Below is a small trained network, with its code and all its weights. Each question gives an input and a class and asks what happens when units are switched off, that is, made to give their printed mean instead of their output.

import numpy as np


def w(rows, s, z=0):
    codes = np.array(rows[::2]) - 128.0
    scale = np.full(codes.shape[1], s)
    scale[-1] = z or s
    return codes * scale


def norm(h):
    return h / np.sqrt((h * h).mean(-1, keepdims=True) + 1e-5)


def f(y):
    return np.maximum(y, 0)


def log_softmax(a):
    a = a - a.max(-1, keepdims=True)
    return a - np.log(np.exp(a).sum(-1, keepdims=True))


def net(x, mask):
    res = np.array(x, float).reshape(1, 8) / 4 @ E
    u = 0
    for l in range(2):
        y = f(norm(res) @ A[l][:, :-1].T + A[l][:, -1])
        res = res + np.where(mask[u : u + 4], y, B[l][:, -1]) @ B[l][:, :-1]
        u += 4
    return log_softmax(norm(res)[-1] @ U[:, :-1].T + U[:, -1])


A, B = {}, {}
E = w([
[126,117,120,114,146,133,193,113,144,116,151],'x0',
[159,26,62,78,156,149,99,162,165,105,40],'x1',
[145,67,159,110,102,120,111,35,143,177,117],'x2',
[41,141,119,204,194,83,127,53,139,78,52],'x3',
[133,163,119,97,124,135,129,108,117,121,113],'x4',
[165,94,103,159,142,149,102,95,19,85,163],'x5',
[129,133,138,136,121,126,108,133,119,134,121],'x6',
[169,121,203,95,86,2,125,134,131,7,152],'x7',
],0.0061)
A[0] = w([
[69,220,204,197,66,135,157,87,109,162,216,67],'L0N1',
[49,176,159,110,65,111,142,185,224,187,88,2],'L0N2',
[147,58,175,123,69,126,124,2,144,189,124,21],'L0N3',
[88,179,86,153,130,135,154,225,98,86,148,26],'L0N4',
],0.007,0.0059)
B[0] = w([
[147,81,99,139,58,165,138,150,150,90,40,252],'L0N1',
[160,121,207,98,197,146,152,64,108,172,123,212],'L0N2',
[192,252,59,227,193,93,137,216,147,122,143,203],'L0N3',
[192,200,83,153,217,111,127,156,150,152,127,186],'L0N4',
],0.011,0.004)
A[1] = w([
[54,141,76,143,118,188,139,127,92,226,127,29],'L1N1',
[146,142,131,112,72,170,132,161,132,163,176,47],'L1N2',
[137,113,110,172,131,163,122,119,36,106,148,37],'L1N3',
[6,157,123,206,138,109,140,79,120,108,71,2],'L1N4',
],0.011,0.0041)
B[1] = w([
[124,128,163,131,80,9,149,153,74,68,113,243],'L1N1',
[64,102,77,126,171,182,58,72,124,102,224,195],'L1N2',
[113,152,216,105,158,139,181,80,227,195,76,203],'L1N3',
[140,103,105,85,125,175,75,138,111,148,223,253],'L1N4',
],0.013,0.0053)
U = w([
[99,124,100,91,153,167,66,90,101,141,230,71],'0',
[177,224,75,195,174,106,137,173,127,145,118,183],'1',
[91,130,183,104,62,8,154,128,67,92,136,147],'2',
[127,148,234,92,160,163,169,48,165,191,83,14],'3',
[116,86,70,132,73,193,130,134,145,107,44,254],'4',
],0.013,0.004)

Each question gives the input, the list of numbers given to net, and the class t.
The units are the neurons (one row each of A and B). Each row of codes is followed by its name. A weight is (code - 128) times the scale printed after its matrix; where a second scale follows, it is the last column's (A, B and U).
mask holds one flag per neuron, layer by layer. A switched-off neuron (its flag False) gives its mean, the last column of its row in B, instead of its output. The means were averaged over made-up inputs and are rounded, as every weight is.
A unit's drop is (log p(t) with every unit on - log p(t) with that unit switched off) / (log p(t) with every unit on - log p(t) with every unit switched off).
The circuit of an input: a set's keep is (log p(t) with only the set's units on - log p(t) with every unit switched off) / (log p(t) with every unit on - log p(t) with every unit switched off). Starting from all 8 units, units are removed one at a time, each time the one whose removal leaves the highest keep (on an exact tie, the one counted first), for as long as the keep stays at least 0.8.
circuit, biggest first: the units of the circuit, biggest drop first
most important unit: the unit with the biggest drop
top k neurons in layer l: the k neurons of layer l with the biggest drops, biggest first
drop of u: that unit's drop, to one decimal
input [-5,1,0,1,-2,-2,-4,1], class 3: circuit, biggest first => L0N2
input [1,-7,-4,-1,-7,-1,7,-6], class 4: top 2 neurons in layer 0 => L0N1; L0N3
input [4,7,-4,-3,-3,-8,2,6], class 3: circuit, biggest first => L1N1; L0N2
input [-3,-8,6,-7,1,-2,1,7], class 4: top 2 neurons in layer 1 => L1N1; L1N4
input [6,-7,0,-4,3,4,1,5], class 4: circuit, biggest first => L0N1; L1N1
input [-8,-4,4,7,4,-3,-6,-8], class 2: top 2 neurons in layer 1 => L1N1; L1N2
input [0,-5,-5,-2,1,-4,2,4], class 1: top 2 neurons in layer 1 => L1N1; L1N3
input [5,-4,1,5,-3,-4,-7,0], class 0: top 2 neurons in layer 1 => L1N4; L1N3
input [7,2,-3,8,4,7,4,5], class 0: top 2 neurons in layer 1 => L1N4; L1N1
input [1,-4,0,-7,5,8,2,3], class 3: top 2 neurons in layer 1 => L1N3; L1N4
input [5,3,3,6,4,5,-4,5], class 0: circuit, biggest first => L1N1; L1N4
input [7,7,3,-2,4,7,-4,-7], class 2: top 2 neurons in layer 0 => L0N1; L0N2
input [4,0,4,-1,8,-5,-3,-5], class 2: top 2 neurons in layer 1 => L1N1; L1N3
input [-8,1,-6,3,1,8,6,0], class 3: circuit, biggest first => L1N3
input [2,-4,-1,0,-4,6,8,2], class 3: top 2 neurons in layer 1 => L1N3; L1N1
input [4,-6,7,-1,6,7,-3,4], class 1: top 2 neurons in layer 0 => L0N3; L0N2
input [-8,1,2,-4,1,3,1,-8], class 2: drop of L1N1 => 1.1
input [1,-8,-1,-2,-3,1,-3,0], class 4: drop of L0N1 => 0.9
input [-7,2,6,-5,-1,2,0,3], class 1: drop of L0N3 => 1.5
input [2,5,-3,0,3,-8,2,5], class 3: most important unit => L0N2
